Below is a small trained network, with its code and all its weights. Each question gives an input and a class and asks what happens when units are switched off, that is, made to give their printed mean instead of their output.

import numpy as np


def w(rows, s, z=0):
    codes = np.array(rows[::2]) - 128.0
    scale = np.full(codes.shape[1], s)
    scale[-1] = z or s
    return codes * scale


def f(y):
    return y / 2 * (1 + np.tanh(0.7978845608 * (y + 0.044715 * y**3)))


def log_softmax(a):
    a = a - a.max(-1, keepdims=True)
    return a - np.log(np.exp(a).sum(-1, keepdims=True))


def net(x, mask):
    res = np.array(x, float).reshape(1, 6) / 4 @ E
    y = f(res @ A[0][:, :-1].T + A[0][:, -1])
    res = res + np.where(mask, y, B[0][:, -1]) @ B[0][:, :-1]
    return log_softmax(res[-1] @ U[:, :-1].T + U[:, -1])


A, B = {}, {}
E = w([
[203,210,161,133,120,254,143,39,118,75],'x0',
[169,15,145,77,42,160,206,122,182,131],'x1',
[108,143,127,95,103,125,108,124,120,129],'x2',
[155,172,120,85,129,100,239,179,4,144],'x3',
[150,95,160,145,115,111,119,96,81,143],'x4',
[69,191,211,194,25,90,187,158,182,114],'x5',
],0.0069)
A[0] = w([
[161,180,164,146,146,213,137,85,127,42,85],'n0',
[67,83,137,172,183,51,108,199,114,217,107],'n1',
[73,174,132,162,23,82,198,98,168,82,130],'n2',
[91,103,160,170,126,175,45,98,191,157,45],'n3',
[153,20,169,27,81,165,195,143,188,97,208],'n4',
[98,110,138,124,116,147,61,78,222,97,86],'n5',
[188,213,183,108,124,189,130,68,127,112,59],'n6',
[99,186,219,204,47,91,160,171,166,101,120],'n7',
[159,124,28,58,183,135,109,110,126,133,155],'n8',
[161,51,75,27,178,155,103,107,105,107,240],'n9',
[125,181,106,101,129,123,254,147,33,135,170],'n10',
[134,204,144,146,204,106,71,157,124,131,149],'n11',
[93,89,62,114,108,50,137,176,174,226,71],'n12',
[76,186,146,169,190,103,79,98,82,112,165],'n13',
[115,81,145,168,126,133,65,90,181,62,116],'n14',
[172,163,139,60,117,104,170,199,74,95,168],'n15',
[111,109,99,121,117,53,81,148,183,134,1],'n16',
],0.0072,0.00082)
B[0] = w([
[175,134,42,68,49,182,118,188,180,176,250],'n0',
[227,122,120,55,50,155,127,155,194,183,239],'n1',
[117,146,99,177,192,122,40,42,55,170,229],'n2',
[57,45,124,122,141,160,152,205,88,90,214],'n3',
[97,254,217,186,78,16,182,78,214,92,253],'n4',
[41,75,136,101,162,175,177,164,101,111,220],'n5',
[205,137,99,73,89,182,172,201,94,203,248],'n6',
[103,143,72,201,207,229,52,59,67,232,250],'n7',
[87,131,151,195,179,141,35,75,162,191,213],'n8',
[118,120,116,208,157,80,73,20,158,158,229],'n9',
[46,24,98,141,132,116,161,164,79,57,251],'n10',
[147,204,167,142,143,72,173,110,214,90,229],'n11',
[209,151,102,103,63,152,66,173,160,163,224],'n12',
[110,200,210,77,76,90,246,84,201,43,243],'n13',
[73,77,167,76,171,112,216,225,108,101,202],'n14',
[57,58,79,117,190,133,153,173,98,109,199],'n15',
[151,91,121,129,78,144,121,146,98,120,183],'n16',
],0.0059,0.0056)
U = w([
[126,130,87,203,217,133,35,49,108,192,161],'0',
[254,120,76,42,41,160,121,215,142,176,75],'1',
[46,20,122,103,182,117,176,220,82,39,29],'2',
[135,225,203,140,102,26,180,96,176,57,254],'3',
],0.0085,0.00069)

Each question gives the input, the list of numbers given to net, and the class t.
The units are the neurons (one row each of A and B). Each row of codes is followed by its name. A weight is (code - 128) times the scale printed after its matrix; where a second scale follows, it is the last column's (A, B and U).
mask holds one flag per neuron, in row order. A switched-off neuron (its flag False) gives its mean, the last column of its row in B, instead of its output. The means were averaged over made-up inputs and are rounded, as every weight is.
A unit's drop is (log p(t) with every unit on - log p(t) with that unit switched off) / (log p(t) with every unit on - log p(t) with every unit switched off).
The circuit of an input: a set's keep is (log p(t) with only the set's units on - log p(t) with every unit switched off) / (log p(t) with every unit on - log p(t) with every unit switched off). Starting from the 12 units with the biggest drops (on a tie, the unit counted first), units are removed one at a time, each time the one whose removal leaves the highest keep (on an exact tie, the one counted first), for as long as the keep stays at least 0.8.
circuit, biggest first: the units of the circuit, biggest drop first
most important unit: the unit with the biggest drop
k most important neurons: the k neurons with the biggest drops, biggest first
drop of u: that unit's drop, to one decimal
input [-8,-1,-2,-7,5,-2], class 1: circuit, biggest first -> (n1)
input [1,-1,-2,-3,3,2], class 2: circuit, biggest first -> (n4, n9, n12)
input [-3,-6,3,5,6,-5], class 3: 4 most important neurons -> (n13, n7, n11, n2)
input [-2,8,2,-7,-3,-3], class 3: 4 most important neurons -> (n4, n10, n9, n15)
input [0,-7,6,-7,-5,8], class 0: 2 most important neurons -> (n7, n2)
input [-3,5,-5,4,6,6], class 0: circuit, biggest first -> (n7, n2)
input [-7,7,6,-6,1,-7], class 0: 2 most important neurons -> (n9, n8)
input [-1,1,-1,4,-4,5], class 0: circuit, biggest first -> (n7, n2)
input [-2,6,1,2,-7,-4], class 3: 3 most important neurons -> (n4, n7, n2)
input [5,1,5,-2,-1,5], class 0: 3 most important neurons -> (n7, n2, n1)
input [8,-6,8,-8,2,-4], class 1: 3 most important neurons -> (n0, n6, n10)
input [-4,1,-7,-8,-1,5], class 2: 3 most important neurons -> (n14, n3, n5)
input [-5,-7,-1,-7,-8,-6], class 2: 4 most important neurons -> (n3, n14, n5, n4)
input [-4,5,-7,3,-3,-6], class 0: most important unit -> n9
input [8,-6,6,6,3,0], class 1: 2 most important neurons -> (n6, n0)
input [5,-8,2,1,4,-1], class 3: 2 most important neurons -> (n13, n11)
input [4,4,-4,4,-4,6], class 0: 2 most important neurons -> (n7, n2)
input [-3,7,7,5,-1,-6], class 3: 2 most important neurons -> (n4, n7)
input [8,6,-6,0,5,6], class 1: drop of n0 -> 1.5
input [-6,3,5,-8,-2,5], class 2: circuit, biggest first -> (n3)
input [-5,-4,1,5,8,-1], class 1: drop of n14 -> 0.2
input [-5,7,-4,2,-8,-1], class 3: drop of n1 -> 0.0
